Each row has a name. Each question is about the rows just above it.

[137 113 114 135 137 138 147 118 124 135 150 126 119 140 138 162 117 130
 131 129 112 117 115 127 132 137 127 110 124 134 126 128 119 123 157 113
 142 133 152 116 120 131 152 135 129 112 138 107 114 145 128 147 140 140
 118 115 141 131 134 123 138] = K
[106 137 120 129 113 125 149 120 141 164  88 151 148 143  91 174 121 168
 113 129 102 115 132 177  97 134 132 109 119 150 151 140 151 116 136 155
 167 137  99 182 107 114 138  82 151 152 157 130 107 146  91 129 122 110
 119 138 114 106 164 115 154] = Z
[102 155 126 134 128 125 149 121 142 152  90 143 146 130  99 155 135 153
 112 120 104 117 128 173  98 144 132  99 115 144 152 133 154 121 123 128
 170 144  90 180 102 121 140  85 146 155 157 141 111 141  84 127 130 104
 125 133 126 101 151 125 151] = F
[134 145 114 137 141 135 147 117 140 133 114 121 118 115 114 142 128 117
 125 151 129 119 147 142 124 130 122 133 124 131 138 114 126 120 153 139
 121 136 128 142 118 139 148 134 118 130 133 112 129 121 116 125 115 122
 139 127 118 141 125 133 125] = J
[130 124 123 129 138 125 130 116 109 126 124 122 128 136 121 145 134 124
 133 128 127 126 158 136 141 120 118 106 104 144 115 113 134 122 144 127
 118 128 129 127 124 129 139 128 142 114 130 117 114 121 141 138 129 139
 132 112 137 125 152 147 139] = M
[223 102 182 196 103  95 211 158 175 103 126 152  61  89 111 102  88 134
 222  87   4 118  65  86 156 121 111  72 200  76 157 158 159  59 155 123
 234  97 131 114 185 202 128 135 151 130  63  54 124  91 161 186 212 184
 198  70 131 133 163 157  70] = U
[130 123 125 129 138 125 130 120 106 127 124 121 131 134 118 146 134 124
 137 131 126 125 154 138 142 121 119 104 107 145 115 116 128 122 144 130
 117 127 127 127 124 130 136 125 137 112 132 117 115 123 142 137 131 139
 132 110 136 128 149 145 141] = L
[ 95 167 137 139 141 128 153 124 144 143  85 139 148 121 105 138 141 141
 108 119 108 114 121 171  96 154 131  92 116 138 153 126 159 122 107 164
 174 154  82 177 101 127 143  90 145 156 153 148 112 134  77 123 136  98
 129 125 135  93 143 139 151] = A
[134 141 117 132 138 134 147 122 134 127 118 124 119 117 121 141 127 119
 128 145 127 119 146 139 123 127 123 132 126 137 137 115 127 119 148 135
 122 135 128 136 120 137 143 129 120 130 132 117 127 121 118 127 119 120
 141 126 119 143 125 131 124] = N
The entry that follows [175]:	[103]
The entry that follows [77]:	[123]
The entry that follows [84]:	[127]
The row with [223 102 182 196 103  95 211 158 175 103 126 152  61  89 111 102  88 134
 222  87   4 118  65  86 156 121 111  72 200  76 157 158 159  59 155 123
 234  97 131 114 185 202 128 135 151 130  63  54 124  91 161 186 212 184
 198  70 131 133 163 157  70] is	U

[ 62 193 189  66 191  63 191 191  60  63 194 189  64  68 191  63  57 192
  68  61 192  67  65  63 185 194 187] : R
[142 114 114 142 112 142 113 114 142 142 114 114 141 141 113  63 143 114
 141 142 114 141 142 142 115 112 115] : B
[ 62 193 189  64 191  63 191 191  60  63 194 189  64  68  73 182 190  76
 179 185  72 181 183 184  78  68  77] : C
[ 62 193 189  64 191  11 191 191  60  63 194 189 145  68 191  63  57 192
  68  61 192  67  65  63 185 194 187] : X
[ 13 241 237  14 130  11 241 240  10  14 244 131  17  22 241  16   3  74
  23  10 241  20  16  14 230 249 231] : W
[112 144 144 112 146 112 144 145 111 111 145 144 113 113 145 112 109 144
 113 112 144 183 111 111 143 147 143] : H
Right after [147] comes	[143]
Right after [73] comes	[182]
The row with [112 144 144 112 146 112 144 145 111 111 145 144 113 113 145 112 109 144
 113 112 144 183 111 111 143 147 143] is	H
Whose row is [ 62 193 189  66 191  63 191 191  60  63 194 189  64  68 191  63  57 192
  68  61 192  67  65  63 185 194 187]?	R
Right after [182] comes	[190]
Right after [3] comes	[74]

[101  99 160  99 189 191 100 188 101 191 195 100 189  98 189  98 100 192
 189  99 100 187 182  99 187 194  99 183 191 100 184 185 188 101]  T
[102 158  99  99 189 191 100 188 101 191 100 101 188 100 188  99 101 192
 189  99 101 187 182 101 187 194  99 183 191 101 184 185 187 102]  V
[121 122 124 123 165 169 122 166 121 167 123 121 195 119 163 122 121 169
 168 236 122 165 161 122 165 173 121 162 168 122 164 165 167 120]  D
[195 202 208 201  84  87 204  87 195  86 201 196  88 194  82 197 197  86
  89 200 197  86  86 197  86  86 198  88  85 200  89  89  88 190]  Y
[ 97  94  93  92 194 197  95 193  96 197  94  95 194  94 194  93  95 198
 194  95  96 192 187  94 192 198  93 188 196  96 189 190 192  97]  P
[235 244 245 242  49  45 242  47 231  47 240 235  48 241  48 238 239  45
  47 243 235  50  52 238  47  40 240  54  46 239  51  47  46 227]  E
[128 128 131 131 159 159 130 160 130 158 131 129 158 127 161 130 129 160
 159 127 128 158 155 129 156 165 132 156 161 129 157 157 158 127]  G
What comes right after [124] in the named rows?	[123]
[121 122 124 123 165 169 122 166 121 167 123 121 195 119 163 122 121 169
 168 236 122 165 161 122 165 173 121 162 168 122 164 165 167 120] is in which row?	D
The entry that follows [166]:	[121]
Whose row is [102 158  99  99 189 191 100 188 101 191 100 101 188 100 188  99 101 192
 189  99 101 187 182 101 187 194  99 183 191 101 184 185 187 102]?	V
The entry that follows [50]:	[52]
Right after [119] comes	[163]

[ 34  47  29 206  36 224 228] : pobo
[214 214  40 204  52 207 213] : Pof
[237  30 212  30 243  27  42] : duze
[212  26  42  46 212  43  33] : Fifi
Right after [43] comes	[33]
Right after [46] comes	[212]
What comes right after [206] in the named rows?	[36]
What comes right after [34] in the named rows?	[47]

